In the rows, zero is written as 128.
Facts:
J112	Ξ	J358; J15	Ξ	J591; J158	Ξ	J744
J161	Ξ	J410; J175	Ξ	J922; J175	Ξ	J99
J175	Ξ	J312; J188	Ξ	J22; J188	Ξ	J410
J188	Ξ	J161; J19	Ξ	J353; J213	Ξ	J9
J213	Ξ	J56; J254	Ξ	J847; J255	Ξ	J888
J278	Ξ	J644; J278	Ξ	J328; J281	Ξ	J331
J297	Ξ	J233; J318	Ξ	J798; J324	Ξ	J255
J328	Ξ	J999; J328	Ξ	J278; J328	Ξ	J102
J331	Ξ	J281; J363	Ξ	J823; J368	Ξ	J419
J419	Ξ	J963; J500	Ξ	J922; J559	Ξ	J102
J56	Ξ	J213; J591	Ξ	J96; J591	Ξ	J32
J631	Ξ	J410; J664	Ξ	J849; J698	Ξ	J747
J698	Ξ	J158; J707	Ξ	J353; J730	Ξ	J455
J744	Ξ	J255; J747	Ξ	J158; J810	Ξ	J328
J823	Ξ	J594; J823	Ξ	J363; J83	Ξ	J297
J847	Ξ	J32; J879	Ξ	J422; J887	Ξ	J976
J887	Ξ	J908; J888	Ξ	J158; J9	Ξ	J213
J9	Ξ	J56; J902	Ξ	J255; J902	Ξ	J158
J908	Ξ	J404; J908	Ξ	J887; J96	Ξ	J847
J971	Ξ	J664; J99	Ξ	J922; J99	Ξ	J209
J999	Ξ	J810; J999	Ξ	J328; J158	τ	J911
J213	τ	J756; J22	τ	J359; J254	τ	J220
J255	τ	J359; J318	τ	J665; J32	τ	J937
J328	τ	J220; J331	τ	J910; J353	τ	J937
J422	τ	J798; J455	τ	J798; J500	τ	J359
J56	τ	J825; J565	τ	J798; J594	τ	J869
J631	τ	J591; J644	τ	J937; J698	τ	J960
J747	τ	J359; J752	τ	J937; J847	τ	J937
J879	τ	J626; J887	τ	J227; J888	τ	J665
J908	τ	J937; J971	τ	J911; J999	τ	J227
J102	μ	J810; J102	μ	J328; J112	μ	J331
J15	μ	J96; J158	μ	J747; J188	μ	J22
J209	μ	J922; J209	μ	J175; J213	μ	J9
J22	μ	J410; J255	μ	J698; J256	μ	J297
J256	μ	J676; J256	μ	J629; J281	μ	J112
J32	μ	J847; J353	μ	J707; J358	μ	J446
J363	μ	J358; J368	μ	J455; J374	μ	J922
J404	μ	J908; J410	μ	J22; J419	μ	J963
J419	μ	J318; J422	μ	J591; J422	μ	J254
J446	μ	J281; J455	μ	J963; J500	μ	J157
J559	μ	J999; J565	μ	J849; J591	μ	J96
J591	μ	J15; J594	μ	J363; J629	μ	J227
J631	μ	J410; J631	μ	J910; J631	μ	J161
J644	μ	J559; J644	μ	J999; J644	μ	J278
J676	μ	J83; J676	μ	J256; J698	μ	J747
J698	μ	J888; J707	μ	J353; J730	μ	J318
J744	μ	J698; J747	μ	J888; J810	μ	J644
J823	μ	J331; J823	μ	J363; J83	μ	J629
J847	μ	J254; J879	μ	J591; J887	μ	J404
J9	μ	J213; J9	μ	J56; J902	μ	J324
J910	μ	J161; J96	μ	J591; J963	μ	J798
J971	μ	J667; J971	μ	J664; J976	μ	J404
J976	μ	J908; J99	μ	J157; J999	μ	J328

Known rows:
J698: [171 117  93  81 121  66 121 189 129 162 161 108 152 149 178 109 147 158]
J747: [164 129 118  78 129  55 123 208 106 165 154  97 140 117 198 123 158 157]
J937: [121 126 132 118 152  90 139 147 133 179 181 110 128 172 147 122 113 114]
J353: [132 123 107 123 172  72 127 148 131 162 164 107 148 159 137 115 129 122]
J707: [132 156 114  93 161  73 119 126 116 156 154 149 168 167 122  78 122 118]
J32: [123  94 114  84 121 116 138 179 120 181 152  88 137 141 150 118 149 134]
J847: [131  94 102  58 100 120 137 168 114 199 147 105 141 124 156 133 181 142]
J96: [120 128 118  49  97 121 130 147  97 189 140 136 156 146 136  93 151 129]
J15: [128 134 118  61 109 111 132 150 108 173 149 133 156 156 135  90 140 129]
J312: [125 148 131 108 145  85 134 142 114 163 161 128 149 179 137  83  98 120]
J175: [109 163 141  69 121  65 131 105 103 192 169 146 185 195 148 108 117 118]
J318: [129 134 120 122 135  55 126 199 111 145 136 120 126 130 164  96 143 139]
J665: [108 143 141 105 155  76 144 163  98 156 128 133 143 178 139  88 105 113]
J730: [120 141 120 114 147  73 119 173 129 156 171 129 138 140 156  74 111 140]
J22: [162 117 104  82 165  88 125 183  97 151 133  92 125 116 148  97 164 130]
J902: [117 172  99 135 128  90 164 142 141 155 190 174 118 186 106  44  88 125]
J324: [121 178 102 141 120  94 168 127 140 156 194 179 107 201  96  52  90 111]
J278: [154 175 116  85 139  55 125 151 147 141 169 132 132 186 144  99 133 156]
J297: [153 138 121  79  98 110 133 145 109 175 160 141 139 172 131 106 139 115]
J83: [151 136 121  73 103 108 133 149 112 177 154 136 142 166 138 100 136 120]
J565: [154 113 122 107 121  61 136 182 127 127 148 109 166 159 166  75 122 169]
J701: [122 146 132 103 145  88 132 146 113 161 160 123 149 177 137  82 102 120]
J331: [179 150  98  92 101  83 134 163 114 146 139 138 187 170 135 103 102 158]
J422: [149 106 113  83  93 101 145 172 121 144 134 117 172 156 137  67 139 156]
J220: [111 135 117 104 131  82 117 133  99 174 156 126 130 171 147  82  86 109]
J559: [141 155 115  92 150  62 126 155 127 143 167 131 148 188 151  95 123 138]
J500: [124 151 113  69 176  37 133 163 116 164 163 104 152 148 184 112 123 159]
J911: [118 149 150 123 138  96 153 135 114 135 167 127 143 164 146  84 107  97]
J825: [133 142 125 104 147  87 125 149 116 158 164 122 155 179 136  86 101 125]

Rows:
[165 123 119  92 142  97 117 157 132 171 144  99 182 153 139 104  61 141] -> J594
[149 174 111  79 147  58 126 155 153 140 169 134 129 181 146  91 131 168] -> J810
[144 118 114 124 165  59 130 180 137 150 175  87 127 178 166 131 133 141] -> J644
[157 159  85  77 124  45 110 159 141 144 160 117 107 163 166 106 143 171] -> J328
[159 111  81  63 148 110 136 134 106 156 151 145 145 142 113  98 157 100] -> J161
[148 117 125 137 113  59 130 185 129 128 160 119 152 141 157  60 119 165] -> J455
[150 113  79  60 159 105 135 144 117 159 145 140 147 136 120  88 148 118] -> J188
[130 137 125 101 115  63 153 118 126 159 174 124 163 126 182 120 129 113] -> J971
[158 118 110  95 121  70 146 188 128 144 159 110 152 126 199 104 150 138] -> J158
[147 112  97  84 164 109 137 142 108 154 147 132 140 152 115  82 137 101] -> J410
[102 162 157  89 130  70 134 107  94 184 170 137 182 209 145  99 101 111] -> J922
[141 129 108  79 134  71 135 172 126 171 168 132 150 157 176  94 120 145] -> J744
[156 120 109  93 122  51 136 205 105 165 135 120 144 142 189 118 154 142] -> J888
[151 163 113  91 115  88 146 144 113 153 143 157 179 184 131  89  79 146] -> J281
[122 153 152  91 162  78 125 166  92 159 152 104 136 150 149  93 113 125] -> J359
[140 111 115 116 144  84 136 165 133 172 169  92 132 158 157 128 130 130] -> J752
[127 127 113  46 101 120 120 150 103 184 141 135 165 148 135  88 147 135] -> J591
[114 152 137 105 159  53 141 123 118 154 176 126 158 194 155  99  91 119] -> J157
[175  93  62  56 150  98 126 165 123 152 137 119 153 119 127  99 169 134] -> J631
[126 154 134  96 115  57 139  96 115 189 189 146 162 160 161 120 110 111] -> J664
[155 154 129  82 138  95 126 133 132 183 153 142 176 155 135 108  66 135] -> J112
[132 146 139 117 144  70 126 158 106 151 167 118 143 186 157  91 108 126] -> J849

The same nodes again, as new rows of numbers:
Known rows:
J908: [119 108 189 159 146  91  78 135 211 118 117  92 161 109 184  94 118  96
 158 113 112  87 123 103 130 121 117 128 159  60 156 170  89  89  87]
J96: [125  90 157 179 123  78  55 106 173 117  90 111 150 102 147 136 107 168
 178 131  94 158 155  96 106 136 171 134 112 159 193 141 117  94 129]
J559: [160 172 148 129 104  91  98 106 195 131 157 124 171 106 185 129  93 111
 177 115 102 118 122 123 160 126 167 148 137 133 169 164 144 119 133]
J664: [133 119 151 158 149  97 105  91 171 115 133 110 154 120 182 131  95 108
 194  91 117 128 104 115  94 126 122 156 148 120 208 169 103 125 105]
J99: [148 107 171 127 132 109 114 102 172 105 127 128 146 122 159 132  90 122
 195 129  84 124 118 131 112 127 134 157 126 115 154 179 141 100 104]
J971: [119 121 153 106 142 106  64  61 174 134 130 102 129 141 176 152  93 108
 220  84 125 105 129  92 131 136 116 163 139 144 187 177 116 117  93]
J187: [139 114 159 156 135 101 117 104 173 118 118 113 157 110 172 130 106 104
 188  95 107 116 109 123 107 120 133 139 125 122 179 178 106 124 104]
J922: [136 100 173 144 134 118 123 114 160 104 131 130 144 135 184 122 100 121
 186 112  77 130 111 150  94 125 136 135 133 118 168 183 114 117 101]
J730: [141 119 155 143 122  93 116  93 173 122 121 110 165 102 154 137 101 109
 188 112 100 121 116 109 126 126 128 164 121 117 173 173 113 106 112]
J937: [125 109 190 179 160  97  86 114 150 105 139  97 163  91 168 138  96 106
 157 116  93 113  81 139 158 122 113 128 155  90 148 136  83 137 108]
J747: [111 108 136  97  65  85 116  78 178 128  98 153 152 104 161 130 135  80
 174 161 118  97  82  97  56 145 109 119 167 134 160 124 136 117 133]
J252: [137 112 159 156 131 100 114 108 170 117 125 116 159 111 175 127 111 105
 187  99 107 118 109 123 111 119 135 141 127 124 181 180 103 125 104]
J676: [158 113 184 131 129  82 108  80 161  95 113 120 147 111 172 148 138  94
 190 136 102 110 107 116 142 151 165 173 103 105 202 174 111 116 109]
J254: [151 130 158 155 135  99 111  84 199 105  48 119 170 103 182 114  80 128
 169 103  98 116  96 109 106 112 162 144 133 159 180 169  87 106  60]
J410: [132  99 210 110 112 121  88 121 164 146  97 109 218 111 173 146  91 101
 201 109 146 122 131 190  89 133 154 204 118 125 169 149  92 109 140]
J281: [151 127 161 152 136  60 109  87 166 111 110 145 169 118 156 148 104 121
 223 108 106  96 138 123 117 110 121 157 123 110 154 164 114 111 117]
J56: [126 126 152 152 130  91 128 111 148 134 102 101 159  94 174 123 122  89
 199  96 112 141 124 128 105 124 145 131 139 113 175 211 113 109  98]
J910: [144 109 174 137 123  88 107 106 157 112 125 111 180 107 153 135 102 112
 195  99 110 125 109 129 120 127 136 168 120 116 168 160 119 116 130]
J455: [120 131 154 112 138  80 153  50 166 147 128  90 164 131 128 119  97 122
 143 139  91 116 150 126 118 118 122 172 119 127 171 214  79  93 143]
J744: [133 116 172 132  94  96 104  80 152 125 118 147 145  94 151 107 104  94
 185 125 116 109 100 101 100 125 137 149 137 126 163 152 117 116 131]
J368: [150 108 160 142 113  84 131  98 178 130 127  94 161  94 145 128 106 111
 208 121  91  98 109 120 136 134 127 154 112 140 166 173 100  89 120]
J792: [137 111 158 152 130 102 114 106 171 115 121 115 161 112 174 129 108 103
 187 100 108 115 110 124 111 118 134 135 126 121 180 175 104 126 105]
J255: [113 109 140  95  79  86 109  94 169 127 106 167 171 108 176 136 127  90
 182 158 108 104  99 103  77 144 109 125 153 127 179 150 107 106 131]
J887: [147 106 178 132 115  78  79  80 213 150 147 104 175 104 194 103 135  89
 196 112  75 108 132  93  90  77 142 159 104  69 172 157 108  55  93]
J358: [147 127 166 153 128  57 116  89 159 117 108 144 167 122 163 147 108 125
 223 106 102  94 140 129 116 114 121 160 128 107 154 169 110 115 119]
J404: [121 106 218 120 122  72  98 125 194 132 112 112 191 140 185  66 132 109
 189  89  85 111 123  86 132 101 105 151 115  76 192 161 138  63 109]
J419: [141 113 158 138 106  87 138  96 167 136 131  92 160  97 143 125 101 117
 204 122  85 101 108 123 137 134 122 158 112 137 168 175  87  85 123]
J701: [138 115 157 155 133 101 114 105 172 119 124 114 160 112 175 130 110 101
 187  97 107 114 108 122 109 118 137 138 125 123 178 178 102 123 106]
J331: [147 112 148 166 132  85 121 107 177 114 116 131 161 119 162 133 110 108
 206  86 119 106 128 123 101 127 139 136 134 118 170 191 100 121 102]

Rows:
[125  98 165 154 130 117 117  99 175 133 124 126 173  98 179 129 119 120
 180  99 136 108 120 160 113 118 138 156 123 122 187 170 105 123  95] -> J161
[136 119 161 149 124 111  98 103 165 109 129 143 154  87 163 116 102  94
 182 105 120 111  98 106 104 115 130 131 124 126 179 184  92 126 116] -> J324
[134 101 135 100 125 105 116 115 197 104 122 149 179 117 178 168 110 118
 187 156  85 118 112 125  97 141 100 135 139 123 168 180 139  87  99] -> J500
[130  97 161 142  69  77 116  57 186 117 143 149 138 124 115  91 127  73
 176 114 156 114  73  80  71 157 153 158 152 141 112 130 143 114 115] -> J698
[137 140 147 163 118 115 105  98 193  98 134 113 171 109 184 119 113  90
 181  94  96 118 123 136 128 124 145 132 136 131 178 173 118 130 118] -> J278
[160  39 147 163 103  73  82 102 133 122 121  80 180 123 207 120  74 103
 174 156  91  72 136 100 156 120 139 175 203 104 148 196  94 137 110] -> J353
[118 124 197 200 109  89 110 108 168 113 125 117 143 113 201 162  96 103
 167 105 111 118  76 136 120  95 101 156 102 135 187 188 127 119 122] -> J665
[119  92 176  78 105 118  88 131 191 140  93 130 242 102 184 182 110  94
 194 143 144 117 127 184  74 145 122 182 135 134 178 151  94  95 133] -> J22
[139 100 183 132 124 123  90 103 184 138 117 117 200  82 152 145  99 107
 194 111 150 112 128 159 115 121 140 190 115 125 168 161 126 108 114] -> J188
[129  95 158 178 128  84  55 116 158 114  82  99 148  78 140 138 102 175
 183 131  92 163 152  96 114 127 164 128 101 150 206 130 132 106 138] -> J591
[157  99 164 163 141 100  96  67 168 127 161 114 164  86 192 146 130  86
 195 112  67 130  89 133  97  78 156 144  97 105 184 147  88 114  95] -> J227
[108 115 176 119 136 115  73  85 153 122 131  98 140 131 178 150 113 117
 203  68 101 107  97 118 138 112 116 128 107 150 166 171 100 145  93] -> J911
[153 170 161 145 110  78  81 119 199 143 150 116 157 114 202 123  86  98
 154 135  95 104 139 139 185 152 173 138 192  99 147 155 109 118 131] -> J644
[142 118 166 137 116 102  93  92 163 113 129 150 159  84 153 117  95  98
 192 126 119 110 107  92 117 118 130 147 118 123 169 177 107 110 124] -> J902
[140 152 155 140  98  86 109  96 175 116 134 119 173 126 189 120 109 108
 189 108  88 121 134 141 140 126 156 152 141 130 177 160 123 120 138] -> J102
[181 167 133 140 100  91  85  77 220 161 184 130 169  96 209 131 108  84
 186 119  72 124 139 131 131 100 197 147 131 122 166 154 123  93 120] -> J999
[116 124 178 138 169  85 132  73 150 118 142  90 173 125 147 119 114 124
 136 123  92 117 103 138 108  92 117 137 105 135 180 187  92 150 138] -> J798
[179  49 134 144  97  81  95  87 141 108 133  87 199 109 191 122  80 116
 194 128 101  86 120  86 138 100 131 183 148 139 172 200 142 140 111] -> J707
[134 101 157 169 121  80  61 101 177 118  93 110 156  93 143 143 102 156
 180 126  99 148 141  99 114 128 161 136 112 149 189 151 120  95 124] -> J15
[138 123 168 123 156  74 119  68 184 131 122 105 169 133 151 112 110 110
 155 146 113  95 147 124  98 111 142 148 118 135 176 200 110 125 138] -> J565
[118 131 152 135 116  80 133  76 141 141 115  95 172  83 146 140 108 105
 190 114  96 154 119 114 136 132 126 159 125 116 152 207 114  78 100] -> J9

